Here is a tiny trained network, its code and every weight. The questions are about switching its units off for an input and a class, where a switched-off unit gives its printed mean instead of its output.

import numpy as np


def w(rows, s, z=0):
    codes = np.array(rows[::2]) - 128.0
    scale = np.full(codes.shape[1], s)
    scale[-1] = z or s
    return codes * scale


def norm(h):
    return h / np.sqrt((h * h).mean(-1, keepdims=True) + 1e-5)


def f(y):
    return np.maximum(y, 0)


def log_softmax(a):
    a = a - a.max(-1, keepdims=True)
    return a - np.log(np.exp(a).sum(-1, keepdims=True))


def net(x, mask):
    res = np.array(x, float).reshape(1, 3) / 4 @ E
    u = 0
    for l in range(4):
        y = f(norm(res) @ A[l][:, :-1].T + A[l][:, -1])
        res = res + np.where(mask[u : u + 7], y, B[l][:, -1]) @ B[l][:, :-1]
        u += 7
    return log_softmax(norm(res)[-1] @ U[:, :-1].T + U[:, -1])


A, B = {}, {}
E = w([
[108,74,134,55,177,138,107,158,174,16,189],'x0',
[33,22,179,148,79,100,184,254,180,231,54],'x1',
[61,112,184,146,99,129,177,171,121,56,44],'x2',
],0.0096)
A[0] = w([
[97,142,162,151,131,135,158,131,132,41,67,51],'L0N0',
[182,187,140,122,126,115,128,70,135,88,118,126],'L0N1',
[78,139,171,119,132,111,154,154,114,34,45,144],'L0N2',
[62,108,166,133,126,109,174,185,134,165,10,142],'L0N3',
[181,195,145,120,149,120,129,90,108,166,133,7],'L0N4',
[127,116,123,125,135,116,132,121,163,153,67,17],'L0N5',
[99,81,140,117,165,125,127,179,138,106,141,63],'L0N6',
],0.011,0.0017)
B[0] = w([
[152,49,56,95,80,71,122,107,157,26,44,190],'L0N0',
[143,219,161,155,188,90,193,198,76,164,75,203],'L0N1',
[46,80,80,119,140,178,55,116,254,13,72,215],'L0N2',
[66,48,138,171,106,217,46,167,35,182,157,253],'L0N3',
[152,174,107,122,118,140,132,25,142,162,162,181],'L0N4',
[123,142,138,183,128,68,157,185,69,180,88,154],'L0N5',
[144,69,157,68,62,90,203,128,164,150,89,178],'L0N6',
],0.0095,0.014)
A[1] = w([
[181,114,229,46,141,84,212,177,147,178,250,12],'L1N0',
[47,138,212,188,157,168,119,225,52,198,187,32],'L1N1',
[249,218,167,178,144,108,127,67,104,192,208,155],'L1N2',
[132,154,127,157,149,130,96,111,115,11,86,139],'L1N3',
[160,136,127,159,126,184,140,161,116,57,56,81],'L1N4',
[174,216,27,167,82,102,137,104,175,110,59,1],'L1N5',
[137,195,64,145,181,106,170,98,108,185,152,78],'L1N6',
],0.011,0.00097)
B[1] = w([
[135,61,157,145,251,67,63,107,179,116,136,162],'L1N0',
[191,138,136,183,40,112,157,213,40,178,112,209],'L1N1',
[185,182,61,111,92,215,181,74,216,119,127,249],'L1N2',
[121,158,118,98,143,46,186,152,80,107,97,201],'L1N3',
[83,189,163,37,130,123,102,102,124,137,168,183],'L1N4',
[137,136,162,127,175,117,109,176,106,96,190,204],'L1N5',
[99,125,106,113,120,190,122,79,173,94,151,209],'L1N6',
],0.014)
A[2] = w([
[141,134,125,143,154,193,199,105,157,133,141,44],'L2N0',
[166,108,152,176,201,66,111,87,139,140,132,2],'L2N1',
[92,62,140,161,123,223,80,133,192,136,138,188],'L2N2',
[159,165,98,135,100,159,126,116,156,154,162,162],'L2N3',
[87,101,127,136,64,138,107,144,152,128,73,75],'L2N4',
[91,128,143,179,114,180,80,70,161,64,167,78],'L2N5',
[118,72,155,172,100,150,125,156,73,250,144,189],'L2N6',
],0.017,0.0014)
B[2] = w([
[141,158,107,97,74,178,57,121,158,147,173,198],'L2N0',
[143,108,129,82,181,101,77,126,163,94,186,147],'L2N1',
[69,202,150,152,156,141,107,116,70,99,125,207],'L2N2',
[149,142,86,102,131,164,155,94,160,116,120,195],'L2N3',
[190,120,88,125,99,132,132,160,181,182,152,212],'L2N4',
[152,125,129,106,127,74,229,131,162,182,118,180],'L2N5',
[148,105,173,252,128,156,103,133,55,164,160,249],'L2N6',
],0.016,0.017)
A[3] = w([
[35,27,175,186,76,139,142,80,124,99,54,163],'L3N0',
[176,190,85,96,145,117,162,96,106,137,98,199],'L3N1',
[202,157,77,193,215,103,178,69,221,2,43,132],'L3N2',
[94,118,210,220,117,172,172,115,82,172,118,184],'L3N3',
[246,114,86,185,118,37,175,163,16,119,103,6],'L3N4',
[150,210,174,100,154,16,168,55,63,23,82,105],'L3N5',
[87,224,217,158,185,73,134,66,49,122,154,38],'L3N6',
],0.0099,0.0018)
B[3] = w([
[249,114,127,118,110,83,208,74,155,138,116,202],'L3N0',
[31,153,143,157,130,145,87,41,145,86,124,206],'L3N1',
[150,133,162,166,113,168,110,102,72,215,177,251],'L3N2',
[134,92,114,181,136,120,87,118,80,148,151,234],'L3N3',
[76,97,152,164,101,173,133,142,171,85,97,190],'L3N4',
[109,152,144,179,138,144,155,180,86,185,99,214],'L3N5',
[119,101,103,78,113,87,136,153,120,102,89,165],'L3N6',
],0.016,0.011)
U = w([
[120,74,110,34,91,69,163,160,198,82,50,80],'0',
[62,222,169,67,190,75,154,162,71,80,81,65],'1',
[136,95,174,81,245,60,61,117,165,102,173,3],'2',
[154,210,105,88,133,187,130,49,182,125,159,199],'3',
[157,77,155,206,107,137,92,158,89,167,133,214],'4',
],0.012,0.0028)

Each question gives the input, the list of numbers given to net, and the class t.
The units are the neurons (one row each of A and B). Each row of codes is followed by its name. A weight is (code - 128) times the scale printed after its matrix; where a second scale follows, it is the last column's (A, B and U).
mask holds one flag per neuron, layer by layer. A switched-off neuron (its flag False) gives its mean, the last column of its row in B, instead of its output. The means were averaged over made-up inputs and are rounded, as every weight is.
A unit's drop is (log p(t) with every unit on - log p(t) with that unit switched off) / (log p(t) with every unit on - log p(t) with every unit switched off).
The circuit of an input: a set's keep is (log p(t) with only the set's units on - log p(t) with every unit switched off) / (log p(t) with every unit on - log p(t) with every unit switched off). Starting from the 12 units with the biggest drops (on a tie, the unit counted first), units are removed one at a time, each time the one whose removal leaves the highest keep (on an exact tie, the one counted first), for as long as the keep stays at least 0.8.
units of the circuit, in order: the units of the circuit, biggest drop first
most important unit: the unit with the biggest drop
top k neurons: the k neurons with the biggest drops, biggest first
k most important neurons of layer l: the k neurons of layer l with the biggest drops, biggest first
drop when u is switched off: that unit's drop, to one decimal
input [5,1,-8], class 2: units of the circuit, in order => L1N0, L0N3, L0N2
input [-2,1,7], class 0: units of the circuit, in order => L0N0, L2N6
input [5,6,8], class 0: units of the circuit, in order => L2N6
input [-3,0,6], class 0: top 2 neurons => L0N0, L0N2
input [6,5,4], class 0: top 3 neurons => L0N2, L0N0, L2N6
input [4,2,-6], class 2: top 2 neurons => L0N3, L0N2
input [3,3,-3], class 2: top 4 neurons => L1N0, L0N6, L0N3, L0N2
input [7,-1,-7], class 2: top 2 neurons => L1N0, L0N3
input [0,1,-2], class 3: top 2 neurons => L0N3, L0N0
input [8,-3,7], class 0: 2 most important neurons of layer 2 => L2N2, L2N6
input [2,-1,-3], class 3: top 2 neurons => L0N3, L0N2
input [7,4,-2], class 2: 2 most important neurons of layer 0 => L0N6, L0N3
input [-6,-2,8], class 0: top 2 neurons => L0N0, L0N2
input [-8,-4,5], class 3: top 2 neurons => L0N4, L0N2
input [6,-3,4], class 1: most important unit => L0N3
input [4,-2,3], class 1: top 3 neurons => L0N3, L1N3, L2N6
input [6,5,-7], class 2: top 2 neurons => L0N3, L1N0
input [-3,2,-7], class 3: drop when L0N3 is switched off => 0.1
input [6,-3,-2], class 2: drop when L0N3 is switched off => 1.2
input [8,2,-7], class 2: drop when L0N3 is switched off => 0.1
